Here is a tiny trained network, its code and every weight. The questions are about switching its units off for an input and a target symbol, where a switched-off unit gives its printed mean instead of its output.

import numpy as np


def w(rows, s, z=0):
    codes = np.array(rows[::2]) - 128.0
    scale = np.full(codes.shape[1], s)
    scale[-1] = z or s
    return codes * scale


def f(y):
    return y / 2 * (1 + np.tanh(0.7978845608 * (y + 0.044715 * y**3)))


def softmax(a):
    e = np.exp(a - a.max(-1, keepdims=True))
    return e / e.sum(-1, keepdims=True)


def log_softmax(a):
    a = a - a.max(-1, keepdims=True)
    return a - np.log(np.exp(a).sum(-1, keepdims=True))


def net(x, mask):
    ids = ['ΘΠΣαγεζητ'.index(c) for c in x.split()]
    T = len(ids)
    res = E[ids] + P[:T]
    u = 0
    for l in range(2):
        q, k, v = (res @ M[l].T for M in (Q, K, V))
        z = softmax(np.where(np.tri(T) > 0, q @ k.T / 4**0.5, -1e9)) @ v
        res = res + np.where(mask[u], z, O[l][:, -1]) @ O[l][:, :-1]
        u += 1
        y = f(res @ A[l][:, :-1].T + A[l][:, -1])
        res = res + np.where(mask[u : u + 4], y, B[l][:, -1]) @ B[l][:, :-1]
        u += 4
    return log_softmax(res[-1] @ U[:, :-1].T + U[:, -1])


Q, K, V, O, A, B = {}, {}, {}, {}, {}, {}
E = w([
[164,121,122],'Θ',
[131,136,105],'Π',
[110,190,162],'Σ',
[81,153,140],'α',
[211,136,203],'γ',
[114,120,120],'ε',
[129,171,109],'ζ',
[101,148,170],'η',
[7,105,147],'τ',
],0.021)
P = w([
[215,79,107],'0',
[135,68,2],'1',
[118,192,210],'2',
[126,59,2],'3',
[128,186,223],'4',
[117,58,20],'5',
[127,191,233],'6',
[110,61,28],'7',
[125,155,237],'8',
[97,45,42],'9',
[127,232,219],'10',
],0.0087)
Q[0] = w([
[88,84,115],'0.h0',
[120,70,68],'0.h0',
[117,253,202],'0.h0',
[173,114,163],'0.h0',
],0.011)
K[0] = w([
[115,230,82],'0.h0',
[206,231,73],'0.h0',
[80,75,255],'0.h0',
[4,223,209],'0.h0',
],0.0049)
V[0] = w([
[46,2,164],'0.h0',
[161,143,181],'0.h0',
[186,247,156],'0.h0',
[45,66,213],'0.h0',
],0.0088)
O[0] = w([
[103,2,121,133],'0.h0',
[82,191,180,190],'0.h0',
[162,241,114,221],'0.h0',
[130,64,214,252],'0.h0',
],0.0083,0.0015)
A[0] = w([
[94,144,180,225],'0.n0',
[64,154,127,23],'0.n1',
[149,121,196,253],'0.n2',
[1,138,146,137],'0.n3',
],0.0096,0.0022)
B[0] = w([
[39,105,107,242],'0.n0',
[210,66,190,154],'0.n1',
[74,151,195,240],'0.n2',
[254,116,167,254],'0.n3',
],0.0089,0.0053)
Q[1] = w([
[210,195,213],'1.h0',
[104,151,250],'1.h0',
[101,183,4],'1.h0',
[165,50,2],'1.h0',
],0.0048)
K[1] = w([
[254,37,127],'1.h0',
[61,76,161],'1.h0',
[146,136,10],'1.h0',
[93,59,152],'1.h0',
],0.0075)
V[1] = w([
[1,74,102],'1.h0',
[90,160,111],'1.h0',
[95,137,177],'1.h0',
[87,46,125],'1.h0',
],0.0081)
O[1] = w([
[50,189,53,67],'1.h0',
[56,209,102,116],'1.h0',
[81,175,89,254],'1.h0',
[200,255,197,84],'1.h0',
],0.0041,0.0038)
A[1] = w([
[82,191,179,65],'1.n0',
[74,176,41,167],'1.n1',
[49,201,142,255],'1.n2',
[1,35,80,127],'1.n3',
],0.011,0.004)
B[1] = w([
[179,135,66,233],'1.n0',
[65,242,89,162],'1.n1',
[67,85,103,255],'1.n2',
[254,214,190,160],'1.n3',
],0.0097,0.0086)
U = w([
[212,2,50,91],'Θ',
[165,68,15,144],'Π',
[76,180,97,2],'Σ',
[148,112,103,203],'α',
[172,208,156,81],'γ',
[144,90,85,165],'ε',
[135,207,132,80],'ζ',
[17,94,109,174],'η',
[175,168,219,62],'τ',
],0.01,0.0068)

Each question gives the input, a string of symbols that net reads in full, and the target symbol t.
The units are the heads (4 rows each of Q, K, V and O) and the neurons (one row each of A and B). Each row of codes is followed by its name. A weight is (code - 128) times the scale printed after its matrix; where a second scale follows, it is the last column's (O, A, B and U).
mask holds one flag per unit, layer by layer, with each layer's heads first. A switched-off unit (its flag False) gives its mean, the last column of its rows in O or B, instead of its output. The means were averaged over made-up inputs and are rounded, as every weight is.
A unit's drop is (log p(t) with every unit on - log p(t) with that unit switched off) / (log p(t) with every unit on - log p(t) with every unit switched off).
The circuit of an input: a set's keep is (log p(t) with only the set's units on - log p(t) with every unit switched off) / (log p(t) with every unit on - log p(t) with every unit switched off). Starting from all 10 units, units are removed one at a time, each time the one whose removal leaves the highest keep (on an exact tie, the one counted first), for as long as the keep stays at least 0.8.
units of the circuit, in order: the units of the circuit, biggest drop first
unit that matters most: the unit with the biggest drop
k most important neurons: the k neurons with the biggest drops, biggest first
k most important neurons of layer l: the k neurons of layer l with the biggest drops, biggest first
input η Σ ε η Θ Θ ε ε, target γ: 2 most important neurons of layer 0 : 0.n3, 0.n1
input η Θ η η η α ζ, target η: unit that matters most : 1.n2
input η α ε α γ η η, target η: 3 most important neurons : 0.n0, 1.n2, 0.n2
input Σ ε τ Θ Σ τ η ε ζ, target η: units of the circuit, in order : 1.h0, 1.n2, 0.n2, 0.h0
input Θ η ε η η τ Π, target τ: 3 most important neurons : 1.n3, 0.n3, 1.n0
input η Θ η γ, target τ: 4 most important neurons : 1.n2, 0.n0, 1.n0, 1.n1
input η Θ Σ γ, target τ: units of the circuit, in order : 1.n0, 0.h0
input τ Θ Π Σ η Θ ε, target η: 2 most important neurons : 1.n2, 1.n3
input Θ ζ Θ η Θ α α η Π, target η: units of the circuit, in order : 0.n3, 1.n3
input γ Π Σ γ τ α α, target τ: 3 most important neurons : 0.n1, 1.n3, 1.n1
input Θ γ η η Σ Θ γ η Σ, target η: 4 most important neurons : 1.n2, 0.n0, 0.n2, 1.n3
input τ η η τ η Θ γ, target η: 2 most important neurons : 0.n3, 0.n2
input Σ Π Σ γ Θ ε, target γ: units of the circuit, in order : 0.n3, 1.n3
input Θ Θ Θ Σ γ τ Θ, target τ: 2 most important neurons of layer 0 : 0.n3, 0.n2
input η Θ Σ α Θ η α Θ η τ, target Θ: units of the circuit, in order : 0.n3
input Π Θ Σ η Π Θ Π τ τ ζ Σ, target τ: 2 most important neurons : 1.n3, 0.n3
input η η ζ Θ τ τ Θ, target τ: units of the circuit, in order : 0.h0, 1.n3, 0.n3
input η τ α, target τ: 2 most important neurons : 1.n2, 1.n3
input τ γ α Θ η η α Π Θ, target η: 3 most important neurons of layer 0 : 0.n3, 0.n2, 0.n1
input Θ Θ Σ α η Π, target ζ: 3 most important neurons : 0.n3, 1.n1, 1.n3
input ε Θ η ε α α η, target η: unit that matters most : 0.n0
input τ Θ η ζ, target Σ: units of the circuit, in order : 0.n3, 1.n1
